Below is a small trained network, with its code and all its weights. Each question gives an input and a target symbol and asks what happens when units are switched off, that is, made to give their printed mean instead of their output.

import numpy as np


def w(rows, s, z=0):
    codes = np.array(rows[::2]) - 128.0
    scale = np.full(codes.shape[1], s)
    scale[-1] = z or s
    return codes * scale


def f(y):
    return np.maximum(y, 0)


def softmax(a):
    e = np.exp(a - a.max(-1, keepdims=True))
    return e / e.sum(-1, keepdims=True)


def log_softmax(a):
    a = a - a.max(-1, keepdims=True)
    return a - np.log(np.exp(a).sum(-1, keepdims=True))


def net(x, mask):
    ids = ['ΔΛΞΣΩαβεζηθτψ'.index(c) for c in x.split()]
    T = len(ids)
    res = E[ids] + P[:T]
    r = res
    for j in range(2):
        rows = slice(2 * j, 2 * j + 2)
        q, k, v = (r @ M[0][rows].T for M in (Q, K, V))
        z = softmax(np.where(np.tri(T) > 0, q @ k.T / 2**0.5, -1e9)) @ v
        o = O[0][rows]
        res = res + np.where(mask[j], z, o[:, -1]) @ o[:, :-1]
    y = f(res @ A[0][:, :-1].T + A[0][:, -1])
    res = res + np.where(mask[2:6], y, B[0][:, -1]) @ B[0][:, :-1]
    return log_softmax(res[-1] @ U[:, :-1].T + U[:, -1])


Q, K, V, O, A, B = {}, {}, {}, {}, {}, {}
E = w([
[203,116,55,77,118,120],'Δ',
[169,159,164,201,189,86],'Λ',
[136,117,120,37,144,103],'Ξ',
[162,145,77,129,106,183],'Σ',
[114,186,153,166,164,196],'Ω',
[82,173,212,98,192,125],'α',
[138,107,187,140,175,38],'β',
[139,154,159,127,179,123],'ε',
[186,147,127,177,104,118],'ζ',
[161,135,190,159,200,77],'η',
[67,68,118,39,155,251],'θ',
[154,196,116,75,214,167],'τ',
[104,107,220,126,52,110],'ψ',
],0.02)
P = w([
[61,7,139,145,90,163],'0',
[140,139,145,101,159,147],'1',
[146,139,134,104,158,150],'2',
[141,139,136,99,151,148],'3',
[144,148,128,98,152,150],'4',
[145,137,142,101,153,127],'5',
[149,153,132,98,146,157],'6',
[157,133,131,93,159,117],'7',
[151,157,132,103,142,156],'8',
[146,138,151,99,148,125],'9',
[139,143,146,95,148,125],'10',
],0.017)
Q[0] = w([
[67,30,60,132,5,152],'H0',
[105,131,188,123,183,156],'H0',
[189,147,127,157,104,102],'H1',
[102,63,78,139,67,139],'H1',
],0.012)
K[0] = w([
[238,231,215,40,174,110],'H0',
[113,46,170,104,53,148],'H0',
[179,150,107,172,85,81],'H1',
[255,227,92,8,165,140],'H1',
],0.0069)
V[0] = w([
[105,165,71,251,74,140],'H0',
[76,159,199,159,123,122],'H0',
[203,83,99,198,94,66],'H1',
[161,59,102,97,78,151],'H1',
],0.011)
O[0] = w([
[177,212,162,85,70,245,71],'H0',
[191,205,111,231,86,116,148],'H0',
[59,223,199,100,191,144,5],'H1',
[109,168,86,81,133,19,197],'H1',
],0.011,0.012)
A[0] = w([
[182,98,66,121,41,84,10],'N0',
[222,199,105,82,92,60,135],'N1',
[71,255,191,57,62,130,19],'N2',
[39,78,223,117,24,104,20],'N3',
],0.0081,0.0013)
B[0] = w([
[109,161,251,184,178,85,252],'N0',
[59,105,104,157,70,223,204],'N1',
[165,125,135,88,79,124,163],'N2',
[207,186,102,91,126,154,140],'N3',
],0.011,0.016)
U = w([
[147,171,26,98,89,56,168],'Δ',
[106,169,187,77,98,133,89],'Λ',
[93,209,155,128,203,155,53],'Ξ',
[119,180,212,97,175,171,42],'Σ',
[80,83,159,153,69,229,171],'Ω',
[107,221,143,128,170,122,60],'α',
[11,197,112,169,100,89,24],'β',
[114,159,154,85,120,141,122],'ε',
[25,202,69,142,44,99,117],'ζ',
[137,186,88,130,163,131,180],'η',
[200,51,74,110,129,137,252],'θ',
[70,130,212,69,245,214,161],'τ',
[254,172,120,134,71,54,98],'ψ',
],0.007,0.0034)

Each question gives the input, a string of symbols that net reads in full, and the target symbol t.
The units are the heads (2 rows each of Q, K, V and O) and the neurons (one row each of A and B). Each row of codes is followed by its name. A weight is (code - 128) times the scale printed after its matrix; where a second scale follows, it is the last column's (O, A, B and U).
mask holds one flag per unit, heads first, then neurons. A switched-off unit (its flag False) gives its mean, the last column of its rows in O or B, instead of its output. The means were averaged over made-up inputs and are rounded, as every weight is.
A unit's drop is (log p(t) with every unit on - log p(t) with that unit switched off) / (log p(t) with every unit on - log p(t) with every unit switched off).
The circuit of an input: a set's keep is (log p(t) with only the set's units on - log p(t) with every unit switched off) / (log p(t) with every unit on - log p(t) with every unit switched off). Starting from all 6 units, units are removed one at a time, each time the one whose removal leaves the highest keep (on an exact tie, the one counted first), for as long as the keep stays at least 0.8.
units of the circuit, in order: the units of the circuit, biggest drop first
unit that matters most: the unit with the biggest drop
k most important neurons: the k neurons with the biggest drops, biggest first
heads that matter: for each layer, one digit per head in row order, 1 if its drop is at least 0.15 and else 0, layers parted by /
input τ η τ Δ Ξ Ω Σ Ω Ω Λ Ω, target θ: units of the circuit, in order	(N0, H1, H0)
input α τ Ω Ξ Ω ε, target ψ: unit that matters most	H1
input Ω η Ω τ Ω ζ Ω Ω Λ Ω ζ, target Ω: units of the circuit, in order	(H0, N1)
input τ Ω θ ε Ω θ ζ, target θ: units of the circuit, in order	(H1, H0, N0)
input θ Δ β θ ψ Ω ζ Ω β Δ α, target β: units of the circuit, in order	(H1, N0, N1)
input Δ θ τ Δ Ξ, target τ: heads that matter	10
input Ω τ θ ε, target Ω: heads that matter	10
input τ Λ η η ζ ε β, target θ: heads that matter	11
input Δ Σ Ω Ω Δ ψ Ω θ τ, target τ: heads that matter	11
input θ Ω θ η θ θ Ω θ Ω, target β: heads that matter	01
input τ α Ω θ Δ ε Ξ τ, target θ: heads that matter	11
input ψ ε θ τ β τ Δ ψ α β, target ζ: heads that matter	11
input ζ ε τ Ω ψ Ω, target Λ: units of the circuit, in order	(N2, H1, H0)
input Ξ ε Ω Ω, target Δ: units of the circuit, in order	(N0, H0, H1)
input ψ α ψ Δ Ω, target ζ: units of the circuit, in order	(H1, H0, N0, N1)
input θ ζ θ Δ Λ Λ τ, target β: units of the circuit, in order	(H1, N0, N1)
input Ω θ θ Δ Ω θ ζ, target Ω: units of the circuit, in order	(N1, H0)
input θ Ω ψ θ θ θ η β τ, target β: most important neuron	(N0)
input τ θ Ω β τ Λ θ Ξ τ Λ, target θ: units of the circuit, in order	(N0, H0)
input Ξ Ω θ Ω α Δ α, target Δ: unit that matters most	N0
input ψ Ω θ ψ Ω Λ, target ζ: 2 most important neurons	(N1, N0)
